Below is a small trained network, with its code and all its weights. Each question gives an input and a target symbol and asks what happens when units are switched off, that is, made to give their printed mean instead of their output.

import numpy as np


def w(rows, s, z=0):
    codes = np.array(rows[::2]) - 128.0
    scale = np.full(codes.shape[1], s)
    scale[-1] = z or s
    return codes * scale


def norm(h):
    return h / np.sqrt((h * h).mean(-1, keepdims=True) + 1e-5)


def f(y):
    return np.maximum(y, 0)


def softmax(a):
    e = np.exp(a - a.max(-1, keepdims=True))
    return e / e.sum(-1, keepdims=True)


def log_softmax(a):
    a = a - a.max(-1, keepdims=True)
    return a - np.log(np.exp(a).sum(-1, keepdims=True))


def net(x, mask):
    ids = ['ΔΘΛΠΣΨβγημ'.index(c) for c in x.split()]
    T = len(ids)
    res = E[ids] + P[:T]
    u = 0
    for l in range(3):
        r = norm(res)
        for j in range(3):
            rows = slice(2 * j, 2 * j + 2)
            q, k, v = (r @ M[l][rows].T for M in (Q, K, V))
            z = softmax(np.where(np.tri(T) > 0, q @ k.T / 2**0.5, -1e9)) @ v
            o = O[l][rows]
            res = res + np.where(mask[u + j], z, o[:, -1]) @ o[:, :-1]
        u += 3
        y = f(norm(res) @ A[l][:, :-1].T + A[l][:, -1])
        res = res + np.where(mask[u : u + 4], y, B[l][:, -1]) @ B[l][:, :-1]
        u += 4
    return log_softmax(norm(res)[-1] @ U[:, :-1].T + U[:, -1])


Q, K, V, O, A, B = {}, {}, {}, {}, {}, {}
E = w([
[124,198,117,96,75,118,111],'Δ',
[170,209,101,87,134,139,165],'Θ',
[138,89,180,95,205,93,126],'Λ',
[139,149,115,91,126,83,213],'Π',
[220,126,81,182,107,159,74],'Σ',
[209,112,142,84,154,183,4],'Ψ',
[179,100,127,49,101,99,160],'β',
[7,150,114,111,130,80,176],'γ',
[111,201,23,108,199,166,189],'η',
[66,66,147,216,134,120,153],'μ',
],0.012)
P = w([
[174,166,194,146,2,255,202],'0',
[175,178,97,145,148,37,129],'1',
[168,175,108,124,184,99,154],'2',
[147,159,115,104,167,153,155],'3',
[136,151,95,121,155,135,137],'4',
[121,135,104,122,151,136,136],'5',
[112,124,108,115,155,152,129],'6',
[100,131,93,127,149,152,120],'7',
[90,111,94,125,146,156,113],'8',
[81,102,97,137,135,141,106],'9',
[72,97,89,142,129,131,87],'10',
[82,87,95,151,134,126,67],'11',
[84,98,85,155,130,124,56],'12',
[64,111,78,148,143,117,75],'13',
],0.0079)
Q[0] = w([
[145,80,58,142,88,145,189],'L0H0',
[165,90,157,60,67,193,172],'L0H0',
[132,160,205,166,84,162,162],'L0H1',
[98,132,114,116,110,145,89],'L0H1',
[110,134,30,80,87,2,114],'L0H2',
[111,174,66,65,128,121,178],'L0H2',
],0.0054)
K[0] = w([
[123,114,97,96,164,109,137],'L0H0',
[107,190,220,96,106,115,150],'L0H0',
[120,147,172,126,152,84,167],'L0H1',
[91,77,128,98,108,106,93],'L0H1',
[102,45,52,254,189,194,57],'L0H2',
[125,115,53,159,84,208,86],'L0H2',
],0.0059)
V[0] = w([
[130,90,138,117,136,218,2],'L0H0',
[156,72,102,175,110,207,161],'L0H0',
[101,149,115,231,155,95,80],'L0H1',
[96,107,62,166,203,20,117],'L0H1',
[114,105,94,81,148,157,147],'L0H2',
[162,125,101,173,109,124,122],'L0H2',
],0.0068)
O[0] = w([
[87,81,89,173,129,66,73,6],'L0H0',
[179,110,141,124,233,148,151,49],'L0H0',
[57,104,145,157,120,245,121,29],'L0H1',
[90,52,94,95,69,215,112,24],'L0H1',
[153,149,60,79,178,107,48,120],'L0H2',
[168,184,62,115,2,134,181,163],'L0H2',
],0.0063,0.0024)
A[0] = w([
[112,169,170,64,32,85,176,15],'L0N0',
[94,30,180,198,211,113,179,128],'L0N1',
[192,97,66,16,130,56,71,172],'L0N2',
[57,110,12,180,100,69,252,253],'L0N3',
],0.004,0.0019)
B[0] = w([
[82,123,62,127,91,76,6,217],'L0N0',
[25,122,101,159,83,130,197,199],'L0N1',
[109,120,140,53,166,169,253,253],'L0N2',
[220,133,141,93,109,218,138,244],'L0N3',
],0.0063,0.0037)
Q[1] = w([
[138,64,150,166,90,223,70],'L1H0',
[103,134,190,167,112,178,173],'L1H0',
[161,159,77,153,146,107,170],'L1H1',
[131,102,147,10,104,110,151],'L1H1',
[90,39,173,152,174,138,115],'L1H2',
[65,212,70,3,53,195,134],'L1H2',
],0.0075)
K[1] = w([
[137,180,175,136,98,69,124],'L1H0',
[122,182,120,168,137,87,49],'L1H0',
[139,120,217,86,85,85,103],'L1H1',
[170,135,45,35,166,163,152],'L1H1',
[72,162,136,88,79,81,148],'L1H2',
[72,2,93,166,204,107,42],'L1H2',
],0.0085)
V[1] = w([
[65,249,33,141,189,158,106],'L1H0',
[129,201,180,254,170,173,89],'L1H0',
[134,30,103,120,23,178,119],'L1H1',
[92,82,218,164,85,36,87],'L1H1',
[102,143,133,84,131,178,53],'L1H2',
[175,185,37,203,4,153,171],'L1H2',
],0.0054)
O[1] = w([
[75,141,92,149,173,167,107,188],'L1H0',
[149,155,164,255,146,148,134,69],'L1H0',
[138,115,166,10,142,102,98,27],'L1H1',
[135,89,187,101,77,140,102,1],'L1H1',
[130,154,121,119,180,99,32,84],'L1H2',
[129,142,138,79,55,179,134,163],'L1H2',
],0.0078,0.0043)
A[1] = w([
[241,126,134,52,189,255,56,220],'L1N0',
[110,220,153,104,101,62,80,29],'L1N1',
[164,91,35,203,112,213,91,254],'L1N2',
[131,103,95,105,135,157,205,75],'L1N3',
],0.0057,0.00092)
B[1] = w([
[188,97,60,203,96,59,178,205],'L1N0',
[23,58,184,14,94,220,175,206],'L1N1',
[175,77,105,31,47,166,205,255],'L1N2',
[120,88,196,116,87,114,254,234],'L1N3',
],0.0057,0.0035)
Q[2] = w([
[62,149,88,1,113,133,168],'L2H0',
[156,146,204,198,170,112,30],'L2H0',
[150,157,135,179,193,131,85],'L2H1',
[94,116,94,54,158,144,166],'L2H1',
[141,204,86,38,211,36,132],'L2H2',
[77,107,91,21,115,110,194],'L2H2',
],0.009)
K[2] = w([
[108,70,35,138,115,85,132],'L2H0',
[147,254,136,123,168,42,235],'L2H0',
[144,201,184,156,141,123,130],'L2H1',
[128,97,146,59,151,92,145],'L2H1',
[132,155,163,100,228,49,83],'L2H2',
[30,100,180,97,183,130,151],'L2H2',
],0.0085)
V[2] = w([
[228,83,85,142,123,129,75],'L2H0',
[56,1,144,152,151,158,163],'L2H0',
[113,128,183,174,87,143,182],'L2H1',
[151,118,91,178,100,121,103],'L2H1',
[59,52,165,122,134,128,102],'L2H2',
[132,73,137,128,166,149,131],'L2H2',
],0.0082)
O[2] = w([
[253,22,53,99,121,154,48,30],'L2H0',
[77,13,213,79,69,219,193,148],'L2H0',
[87,23,87,190,132,117,109,254],'L2H1',
[98,96,93,89,114,222,114,34],'L2H1',
[111,224,84,202,105,66,170,32],'L2H2',
[157,183,114,132,147,71,251,111],'L2H2',
],0.0057,0.0031)
A[2] = w([
[120,111,237,127,75,198,192,160],'L2N0',
[13,97,165,184,241,40,196,166],'L2N1',
[210,56,136,44,253,90,71,198],'L2N2',
[170,128,52,185,118,169,100,251],'L2N3',
],0.0064,0.003)
B[2] = w([
[68,96,138,157,121,110,178,226],'L2N0',
[154,105,5,126,95,104,132,255],'L2N1',
[53,87,113,148,149,64,103,181],'L2N2',
[128,62,114,157,154,96,121,200],'L2N3',
],0.012,0.0059)
U = w([
[105,223,167,177,70,125,34,154],'Δ',
[144,176,146,147,181,171,112,83],'Θ',
[168,143,74,238,87,33,193,177],'Λ',
[165,165,157,128,116,100,141,4],'Π',
[247,77,87,100,11,192,71,54],'Σ',
[78,60,163,148,227,91,3,173],'Ψ',
[170,122,192,26,121,17,124,80],'β',
[32,112,71,105,76,122,83,162],'γ',
[128,151,85,126,254,236,132,68],'η',
[54,49,223,151,101,188,167,183],'μ',
],0.0061,0.0038)

Each question gives the input, a string of symbols that net reads in full, and the target symbol t.
The units are the heads (2 rows each of Q, K, V and O) and the neurons (one row each of A and B). Each row of codes is followed by its name. A weight is (code - 128) times the scale printed after its matrix; where a second scale follows, it is the last column's (O, A, B and U).
mask holds one flag per unit, layer by layer, with each layer's heads first. A switched-off unit (its flag False) gives its mean, the last column of its rows in O or B, instead of its output. The means were averaged over made-up inputs and are rounded, as every weight is.
A unit's drop is (log p(t) with every unit on - log p(t) with that unit switched off) / (log p(t) with every unit on - log p(t) with every unit switched off).
The circuit of an input: a set's keep is (log p(t) with only the set's units on - log p(t) with every unit switched off) / (log p(t) with every unit on - log p(t) with every unit switched off). Starting from the 12 units with the biggest drops (on a tie, the unit counted first), units are removed one at a time, each time the one whose removal leaves the highest keep (on an exact tie, the one counted first), for as long as the keep stays at least 0.8.
units of the circuit, in order: the units of the circuit, biggest drop first
k most important neurons: the k neurons with the biggest drops, biggest first
k most important neurons of layer l: the k neurons of layer l with the biggest drops, biggest first
heads that matter: for each layer, one digit per head in row order, 1 if its drop is at least 0.15 and else 0, layers parted by /
drop of u: that unit's drop, to one decimal
input Δ Δ β Δ Δ Δ Σ Δ, target Σ: units of the circuit, in order -> L2H0, L2H2
input Ψ Δ μ β Θ Λ Δ Σ Θ, target Σ: heads that matter -> 011 / 001 / 100
input Δ Δ Δ Ψ, target Ψ: units of the circuit, in order -> L2N2, L1H2
input Θ μ γ, target μ: heads that matter -> 010 / 001 / 000
input Λ Ψ Ψ Δ Δ μ Δ μ β μ Θ, target μ: heads that matter -> 000 / 000 / 100
input Σ Σ γ μ Π, target μ: units of the circuit, in order -> L0H1, L2H0
input Σ Δ Δ Δ Σ, target Σ: heads that matter -> 001 / 001 / 101
input Λ Δ Δ Δ Δ Σ Δ β Δ Λ Λ Π Ψ, target Ψ: 2 most important neurons of layer 1 -> L1N3, L1N1
input Π β β, target β: heads that matter -> 000 / 100 / 001
input Λ η Λ μ Λ Δ Λ Δ Δ μ μ η γ, target μ: units of the circuit, in order -> L2H0
input Δ Δ Λ Δ β Δ Σ Ψ Δ, target Ψ: heads that matter -> 000 / 001 / 100
input Λ Λ η Δ Σ Λ Δ η Λ μ μ μ Λ Σ, target μ: units of the circuit, in order -> L2H0, L2N1
input Δ Δ β, target β: 2 most important neurons of layer 2 -> L2N1, L2N0
input Δ μ Δ Σ γ Λ γ Λ Δ Λ Δ μ Π, target μ: units of the circuit, in order -> L2H0
input Δ Δ Δ Δ, target Δ: heads that matter -> 000 / 000 / 100
input μ Δ Δ, target μ: heads that matter -> 000 / 000 / 001
input β η Δ Λ Λ Ψ Λ Σ Δ Π μ β, target μ: units of the circuit, in order -> L2H0, L2N1
input μ Λ μ Π β β Λ Ψ Δ, target Ψ: units of the circuit, in order -> L1H2, L2H0, L2N2, L2N1
input Π Λ μ η, target μ: units of the circuit, in order -> L0H1, L2H0
input Δ Ψ β Λ Δ Ψ Θ, target Ψ: most important neuron of layer 1 -> L1N0
input Ψ Δ Δ Λ Δ μ Θ β, target μ: 2 most important neurons -> L2N0, L0N2
input Λ Λ Δ Σ Θ, target Σ: 2 most important neurons -> L0N1, L2N0
input Δ Δ μ Δ Δ Ψ μ μ Δ Ψ Θ, target Ψ: heads that matter -> 000 / 001 / 000
input Δ Δ Π Δ Δ Ψ Σ Δ, target Σ: 2 most important neurons of layer 0 -> L0N2, L0N3
input Ψ Δ Λ Δ Δ Δ η μ Δ Θ Δ, target μ: 2 most important neurons -> L0N2, L2N1
input Δ Δ Δ Σ Π Π, target Σ: 2 most important neurons of layer 0 -> L0N1, L0N2
input Δ Δ μ, target μ: most important neuron -> L0N3
input Λ Ψ Σ Λ Δ Λ Δ Δ Σ Λ μ β η, target μ: 2 most important neurons of layer 2 -> L2N1, L2N0
input Π Π μ, target μ: drop of L2H0 -> 0.2
input Π β Δ Δ μ Δ Δ γ Δ Λ Σ β Π, target Σ: drop of L2H0 -> 0.4
